Below is a small trained network, with its code and all its weights. Each question gives an input and a target symbol and asks what happens when units are switched off, that is, made to give their printed mean instead of their output.

import numpy as np


def w(rows, s, z=0):
    codes = np.array(rows[::2]) - 128.0
    scale = np.full(codes.shape[1], s)
    scale[-1] = z or s
    return codes * scale


def norm(h):
    return h / np.sqrt((h * h).mean(-1, keepdims=True) + 1e-5)


def f(y):
    return y / 2 * (1 + np.tanh(0.7978845608 * (y + 0.044715 * y**3)))


def softmax(a):
    e = np.exp(a - a.max(-1, keepdims=True))
    return e / e.sum(-1, keepdims=True)


def log_softmax(a):
    a = a - a.max(-1, keepdims=True)
    return a - np.log(np.exp(a).sum(-1, keepdims=True))


def net(x, mask):
    ids = ['αγζημξτω'.index(c) for c in x.split()]
    T = len(ids)
    res = E[ids] + P[:T]
    u = 0
    for l in range(3):
        r = norm(res)
        for j in range(2):
            rows = slice(3 * j, 3 * j + 3)
            q, k, v = (r @ M[l][rows].T for M in (Q, K, V))
            z = softmax(np.where(np.tri(T) > 0, q @ k.T / 3**0.5, -1e9)) @ v
            o = O[l][rows]
            res = res + np.where(mask[u + j], z, o[:, -1]) @ o[:, :-1]
        u += 2
        y = f(norm(res) @ A[l][:, :-1].T + A[l][:, -1])
        res = res + np.where(mask[u : u + 4], y, B[l][:, -1]) @ B[l][:, :-1]
        u += 4
    return log_softmax(norm(res)[-1] @ U[:, :-1].T + U[:, -1])


Q, K, V, O, A, B = {}, {}, {}, {}, {}, {}
E = w([
[125,155,87,131,64,139],'α',
[155,150,226,151,208,89],'γ',
[61,87,150,122,58,141],'ζ',
[125,43,91,106,152,101],'η',
[178,86,115,212,40,102],'μ',
[155,152,29,113,177,137],'ξ',
[69,172,137,104,130,107],'τ',
[253,170,149,78,103,123],'ω',
],0.02)
P = w([
[122,173,167,156,140,1],'0',
[35,51,146,166,194,44],'1',
[68,72,148,137,171,63],'2',
[144,138,116,24,102,61],'3',
[134,75,117,82,145,198],'4',
[119,77,102,60,105,65],'5',
[124,56,99,84,120,164],'6',
],0.0086)
Q[0] = w([
[103,201,186,153,59,102],'0.h0',
[175,119,102,116,99,254],'0.h0',
[147,88,108,107,85,85],'0.h0',
[93,143,148,111,162,231],'0.h1',
[24,127,70,19,83,191],'0.h1',
[167,91,133,173,94,208],'0.h1',
],0.0089)
K[0] = w([
[145,84,84,99,178,26],'0.h0',
[108,68,144,126,170,146],'0.h0',
[191,115,98,83,74,87],'0.h0',
[105,77,241,184,179,135],'0.h1',
[117,132,128,66,91,255],'0.h1',
[151,62,164,177,156,212],'0.h1',
],0.0097)
V[0] = w([
[19,207,195,3,200,157],'0.h0',
[88,248,160,91,60,219],'0.h0',
[99,188,94,38,83,24],'0.h0',
[93,38,201,186,198,110],'0.h1',
[147,176,106,239,79,167],'0.h1',
[132,32,229,55,92,191],'0.h1',
],0.0049)
O[0] = w([
[88,217,132,85,142,87,88],'0.h0',
[148,254,192,116,30,119,45],'0.h0',
[51,115,71,113,179,161,252],'0.h0',
[158,183,154,65,109,66,137],'0.h1',
[88,143,186,133,106,127,66],'0.h1',
[72,138,120,168,82,1,138],'0.h1',
],0.0097,0.004)
A[0] = w([
[177,149,226,109,184,160,193],'0.n0',
[231,118,81,142,149,169,6],'0.n1',
[173,205,79,135,136,90,62],'0.n2',
[117,153,1,164,50,187,146],'0.n3',
],0.0078,0.002)
B[0] = w([
[132,146,246,165,86,90,200],'0.n0',
[254,167,58,126,50,145,212],'0.n1',
[181,176,20,181,177,127,124],'0.n2',
[59,44,217,175,165,177,255],'0.n3',
],0.0076,0.0028)
Q[1] = w([
[117,172,146,100,168,143],'1.h0',
[82,224,12,126,66,142],'1.h0',
[137,100,101,42,59,44],'1.h0',
[197,82,139,172,173,83],'1.h1',
[139,56,142,23,89,102],'1.h1',
[84,104,142,96,199,208],'1.h1',
],0.011)
K[1] = w([
[102,86,64,93,96,79],'1.h0',
[105,76,184,122,104,97],'1.h0',
[96,178,150,82,139,185],'1.h0',
[87,116,105,128,32,170],'1.h1',
[145,99,8,149,153,176],'1.h1',
[158,118,110,58,104,109],'1.h1',
],0.011)
V[1] = w([
[98,160,121,16,114,220],'1.h0',
[74,88,163,145,133,146],'1.h0',
[132,187,112,218,34,194],'1.h0',
[119,127,188,100,1,86],'1.h1',
[166,174,148,193,116,159],'1.h1',
[99,162,161,232,107,162],'1.h1',
],0.009)
O[1] = w([
[104,183,68,156,196,147,95],'1.h0',
[115,100,94,239,104,148,163],'1.h0',
[130,164,69,82,115,131,3],'1.h0',
[96,111,170,49,87,89,51],'1.h1',
[188,126,179,2,153,212,12],'1.h1',
[82,79,200,81,118,238,48],'1.h1',
],0.0079,0.005)
A[1] = w([
[42,77,115,253,64,100,187],'1.n0',
[241,70,80,183,16,143,253],'1.n1',
[170,144,114,181,78,149,100],'1.n2',
[109,149,172,162,216,167,159],'1.n3',
],0.0065,0.0048)
B[1] = w([
[94,102,103,72,155,204,255],'1.n0',
[74,10,69,29,190,158,222],'1.n1',
[187,131,47,58,49,115,129],'1.n2',
[114,65,255,119,159,139,142],'1.n3',
],0.0073,0.0097)
Q[2] = w([
[155,72,184,254,140,102],'2.h0',
[216,84,156,149,176,132],'2.h0',
[190,246,177,142,22,148],'2.h0',
[166,48,152,114,182,190],'2.h1',
[125,73,45,42,173,123],'2.h1',
[174,193,160,200,95,119],'2.h1',
],0.0079)
K[2] = w([
[163,117,67,97,15,209],'2.h0',
[2,194,135,108,56,129],'2.h0',
[58,69,70,84,210,122],'2.h0',
[65,173,64,144,18,113],'2.h1',
[110,134,172,246,49,125],'2.h1',
[178,42,82,52,122,120],'2.h1',
],0.0089)
V[2] = w([
[31,139,78,98,185,99],'2.h0',
[191,139,204,134,212,52],'2.h0',
[34,96,252,222,121,166],'2.h0',
[200,87,113,183,53,128],'2.h1',
[73,136,140,98,118,77],'2.h1',
[38,99,107,167,125,102],'2.h1',
],0.011)
O[2] = w([
[72,197,117,182,152,81,185],'2.h0',
[223,83,110,246,35,143,134],'2.h0',
[43,66,177,186,97,172,172],'2.h0',
[48,47,174,69,254,50,68],'2.h1',
[140,121,112,102,44,102,175],'2.h1',
[53,96,39,122,124,118,254],'2.h1',
],0.009,0.0087)
A[2] = w([
[190,144,89,157,106,2,167],'2.n0',
[71,77,29,128,115,162,255],'2.n1',
[102,146,182,105,133,251,145],'2.n2',
[73,65,81,147,97,152,176],'2.n3',
],0.0095,0.0057)
B[2] = w([
[112,130,219,160,127,9,155],'2.n0',
[165,255,38,90,91,98,251],'2.n1',
[228,157,111,155,54,165,138],'2.n2',
[200,121,105,67,127,132,207],'2.n3',
],0.0096,0.017)
U = w([
[74,147,132,121,145,250,171],'α',
[132,77,174,208,88,126,253],'γ',
[40,142,124,98,51,82,162],'ζ',
[97,69,63,189,195,62,56],'η',
[103,38,134,45,143,148,65],'μ',
[157,169,90,189,226,190,106],'ξ',
[107,249,123,214,97,145,74],'τ',
[214,174,157,70,111,104,108],'ω',
],0.012,0.0043)

Each question gives the input, a string of symbols that net reads in full, and the target symbol t.
The units are the heads (3 rows each of Q, K, V and O) and the neurons (one row each of A and B). Each row of codes is followed by its name. A weight is (code - 128) times the scale printed after its matrix; where a second scale follows, it is the last column's (O, A, B and U).
mask holds one flag per unit, layer by layer, with each layer's heads first. A switched-off unit (its flag False) gives its mean, the last column of its rows in O or B, instead of its output. The means were averaged over made-up inputs and are rounded, as every weight is.
A unit's drop is (log p(t) with every unit on - log p(t) with that unit switched off) / (log p(t) with every unit on - log p(t) with every unit switched off).
The circuit of an input: a set's keep is (log p(t) with only the set's units on - log p(t) with every unit switched off) / (log p(t) with every unit on - log p(t) with every unit switched off). Starting from the 12 units with the biggest drops (on a tie, the unit counted first), units are removed one at a time, each time the one whose removal leaves the highest keep (on an exact tie, the one counted first), for as long as the keep stays at least 0.8.
circuit, biggest first: the units of the circuit, biggest drop first
unit that matters most: the unit with the biggest drop
top k neurons: the k neurons with the biggest drops, biggest first
k most important neurons of layer l: the k neurons of layer l with the biggest drops, biggest first
heads that matter: for each layer, one digit per head in row order, 1 if its drop is at least 0.15 and else 0, layers parted by /
drop of u: that unit's drop, to one decimal
input ω ζ η α, target ω: circuit, biggest first => 2.h0
input η ξ ω, target η: heads that matter => 10 / 01 / 01
input τ τ τ ζ τ α, target τ: circuit, biggest first => 0.h0; 2.h1; 2.h0
input μ ω ξ, target μ: circuit, biggest first => 2.h1; 1.h0; 2.h0
input α γ ω, target α: circuit, biggest first => 1.h1; 0.h1
input ζ η η, target ζ: circuit, biggest first => 0.h0; 2.h0
input ξ μ α, target α: circuit, biggest first => 0.n3; 0.h1
input ζ ω γ, target ζ: heads that matter => 00 / 01 / 00
input ω ω η ξ, target ω: heads that matter => 00 / 10 / 10
input η ζ μ η τ ζ, target η: circuit, biggest first => 1.h0; 2.h1
input ξ γ τ, target τ: heads that matter => 10 / 00 / 00
input γ τ ζ μ, target γ: heads that matter => 00 / 00 / 10
input ξ η ω, target ξ: circuit, biggest first => 0.h1; 1.h1
input γ τ τ η, target γ: circuit, biggest first => 2.h0
input γ ζ μ η, target γ: circuit, biggest first => 2.h0; 1.n1
input μ ζ ξ, target μ: circuit, biggest first => 2.h0; 1.h1
input η η γ ζ ω ζ, target η: circuit, biggest first => 1.h1; 0.h0
input γ γ ξ, target γ: circuit, biggest first => 2.h0; 1.h0
input γ ζ μ ξ α, target γ: 2 most important neurons of layer 1 => 1.n1; 1.n0
input ξ τ ω τ, target τ: heads that matter => 10 / 00 / 01
input η γ η τ, target η: unit that matters most => 1.h1
input ζ ω ζ μ ξ, target ζ: drop of 1.n1 => 0.2
input τ ξ ζ ξ η, target τ: drop of 1.n0 => 0.1
input α ω α γ, target γ: drop of 1.n3 => 0.1
input γ ζ μ ζ η τ, target γ: top 2 neurons => 1.n1; 1.n0
